Below are the code and all the weights of a small trained network. Each question names an input and a class and asks about switching units off, where a switched-off unit gives its printed mean instead of its output.

import numpy as np


def w(rows, s, z=0):
    codes = np.array(rows[::2]) - 128.0
    scale = np.full(codes.shape[1], s)
    scale[-1] = z or s
    return codes * scale


def norm(h):
    return h / np.sqrt((h * h).mean(-1, keepdims=True) + 1e-5)


def f(y):
    return y / 2 * (1 + np.tanh(0.7978845608 * (y + 0.044715 * y**3)))


def log_softmax(a):
    a = a - a.max(-1, keepdims=True)
    return a - np.log(np.exp(a).sum(-1, keepdims=True))


def net(x, mask):
    res = np.array(x, float).reshape(1, 6) / 4 @ E
    u = 0
    for l in range(2):
        y = f(norm(res) @ A[l][:, :-1].T + A[l][:, -1])
        res = res + np.where(mask[u : u + 12], y, B[l][:, -1]) @ B[l][:, :-1]
        u += 12
    return log_softmax(norm(res)[-1] @ U[:, :-1].T + U[:, -1])


A, B = {}, {}
E = w([
[116,118,117,127,119,121,119],'x0',
[138,85,98,144,133,112,254],'x1',
[50,123,181,160,151,143,142],'x2',
[126,126,126,127,128,129,127],'x3',
[118,214,70,183,131,188,108],'x4',
[129,128,128,127,131,128,129],'x5',
],0.0098)
A[0] = w([
[158,116,62,125,178,96,128,170],'0.n1',
[121,208,135,149,136,163,3,70],'0.n2',
[191,109,123,244,101,235,137,92],'0.n3',
[88,57,212,126,116,166,137,127],'0.n4',
[107,107,219,124,112,136,92,2],'0.n5',
[16,135,213,174,164,150,123,180],'0.n6',
[105,116,108,145,135,72,86,132],'0.n7',
[56,121,156,128,149,128,198,93],'0.n8',
[82,131,118,143,126,141,100,77],'0.n9',
[153,63,230,29,108,171,61,135],'0.n10',
[192,85,142,49,144,78,139,149],'0.n11',
[133,145,232,26,118,109,24,160],'0.n12',
],0.0075,0.0045)
B[0] = w([
[156,165,148,179,64,134,97,158],'0.n1',
[122,53,233,12,107,149,132,231],'0.n2',
[121,97,88,179,147,124,83,171],'0.n3',
[117,222,159,104,152,63,166,181],'0.n4',
[102,102,103,140,178,141,173,145],'0.n5',
[23,83,142,124,150,162,152,243],'0.n6',
[193,184,132,151,146,156,185,138],'0.n7',
[155,177,82,149,117,20,73,166],'0.n8',
[129,136,138,130,158,184,156,132],'0.n9',
[121,143,21,191,148,104,174,222],'0.n10',
[167,103,187,142,45,177,142,191],'0.n11',
[138,153,1,254,134,170,117,254],'0.n12',
],0.0076,0.0068)
A[1] = w([
[219,98,57,135,63,149,143,93],'1.n1',
[101,94,219,88,160,75,154,127],'1.n2',
[157,142,139,5,130,165,68,59],'1.n3',
[150,62,79,157,150,77,187,110],'1.n4',
[178,140,52,115,101,168,121,5],'1.n5',
[190,104,168,66,75,126,134,129],'1.n6',
[210,121,117,27,118,161,66,52],'1.n7',
[137,71,49,125,155,199,125,78],'1.n8',
[185,92,103,152,171,173,120,6],'1.n9',
[191,126,105,151,89,192,106,51],'1.n10',
[100,82,205,63,125,171,120,129],'1.n11',
[48,169,101,195,161,151,120,160],'1.n12',
],0.011,0.0025)
B[1] = w([
[159,110,155,126,96,216,62,237],'1.n1',
[162,254,105,89,70,138,31,167],'1.n2',
[57,158,191,86,155,63,176,165],'1.n3',
[104,157,138,101,156,102,111,203],'1.n4',
[139,204,101,110,84,117,86,188],'1.n5',
[69,38,207,171,191,98,193,162],'1.n6',
[94,136,110,153,195,28,249,171],'1.n7',
[109,187,181,89,107,90,157,189],'1.n8',
[125,181,150,142,45,123,86,148],'1.n9',
[134,179,60,104,132,71,115,197],'1.n10',
[174,172,106,107,70,183,37,174],'1.n11',
[183,22,114,136,177,117,178,254],'1.n12',
],0.009,0.0095)
U = w([
[213,182,36,167,71,152,87,166],'0',
[91,217,161,74,142,16,136,151],'1',
[97,60,60,197,235,112,172,226],'2',
[69,119,174,80,163,248,70,7],'3',
[179,57,223,139,87,139,133,65],'4',
],0.018,0.0021)

Each question gives the input, the list of numbers given to net, and the class t.
The units are the neurons (one row each of A and B). Each row of codes is followed by its name. A weight is (code - 128) times the scale printed after its matrix; where a second scale follows, it is the last column's (A, B and U).
mask holds one flag per neuron, layer by layer. A switched-off neuron (its flag False) gives its mean, the last column of its row in B, instead of its output. The means were averaged over made-up inputs and are rounded, as every weight is.
A unit's drop is (log p(t) with every unit on - log p(t) with that unit switched off) / (log p(t) with every unit on - log p(t) with every unit switched off).
The circuit of an input: a set's keep is (log p(t) with only the set's units on - log p(t) with every unit switched off) / (log p(t) with every unit on - log p(t) with every unit switched off). Starting from the 12 units with the biggest drops (on a tie, the unit counted first), units are removed one at a time, each time the one whose removal leaves the highest keep (on an exact tie, the one counted first), for as long as the keep stays at least 0.8.
units of the circuit, in order: the units of the circuit, biggest drop first
unit that matters most: the unit with the biggest drop
k most important neurons: the k neurons with the biggest drops, biggest first
drop when u is switched off: that unit's drop, to one decimal
input [5,1,4,8,-8,2], class 1: 2 most important neurons	[1.n2; 0.n4]
input [6,-8,7,6,-1,4], class 2: unit that matters most	0.n12
input [-3,0,-7,4,6,1], class 1: units of the circuit, in order	[0.n12; 0.n10; 1.n3]
input [-5,7,0,7,-3,1], class 4: 2 most important neurons	[0.n11; 0.n6]
input [3,5,1,4,-8,8], class 1: 3 most important neurons	[1.n2; 0.n4; 1.n12]
input [2,0,-7,-3,-6,2], class 0: 3 most important neurons	[0.n2; 0.n10; 1.n10]
input [1,-7,-1,4,5,-7], class 1: units of the circuit, in order	[0.n2; 1.n7]
input [-1,-4,1,-8,6,-5], class 3: 2 most important neurons	[1.n11; 0.n2]
input [-7,5,-1,-7,-4,4], class 4: 2 most important neurons	[0.n11; 1.n6]
input [8,1,5,3,0,-7], class 1: 4 most important neurons	[0.n12; 0.n4; 1.n2; 0.n10]
input [8,8,-3,1,1,2], class 0: 3 most important neurons	[0.n2; 0.n6; 1.n12]
input [-7,8,-6,-7,-2,8], class 4: 2 most important neurons	[0.n12; 1.n6]
input [-7,-5,0,-3,-5,-1], class 0: 2 most important neurons	[0.n12; 0.n11]
input [-4,6,-1,-2,4,0], class 0: units of the circuit, in order	[0.n6]
input [-4,3,7,3,-1,-6], class 1: 4 most important neurons	[0.n12; 1.n2; 0.n8; 0.n10]
input [4,4,0,-8,-1,6], class 4: 2 most important neurons	[0.n12; 0.n6]
input [2,-5,2,0,8,-8], class 3: drop when 0.n2 is switched off	0.2
input [-3,-7,1,3,-5,5], class 2: drop when 1.n12 is switched off	0.1
input [-8,-7,2,-2,6,-2], class 3: drop when 0.n2 is switched off	0.9
input [8,5,2,-6,-8,0], class 1: units of the circuit, in order	[1.n2]
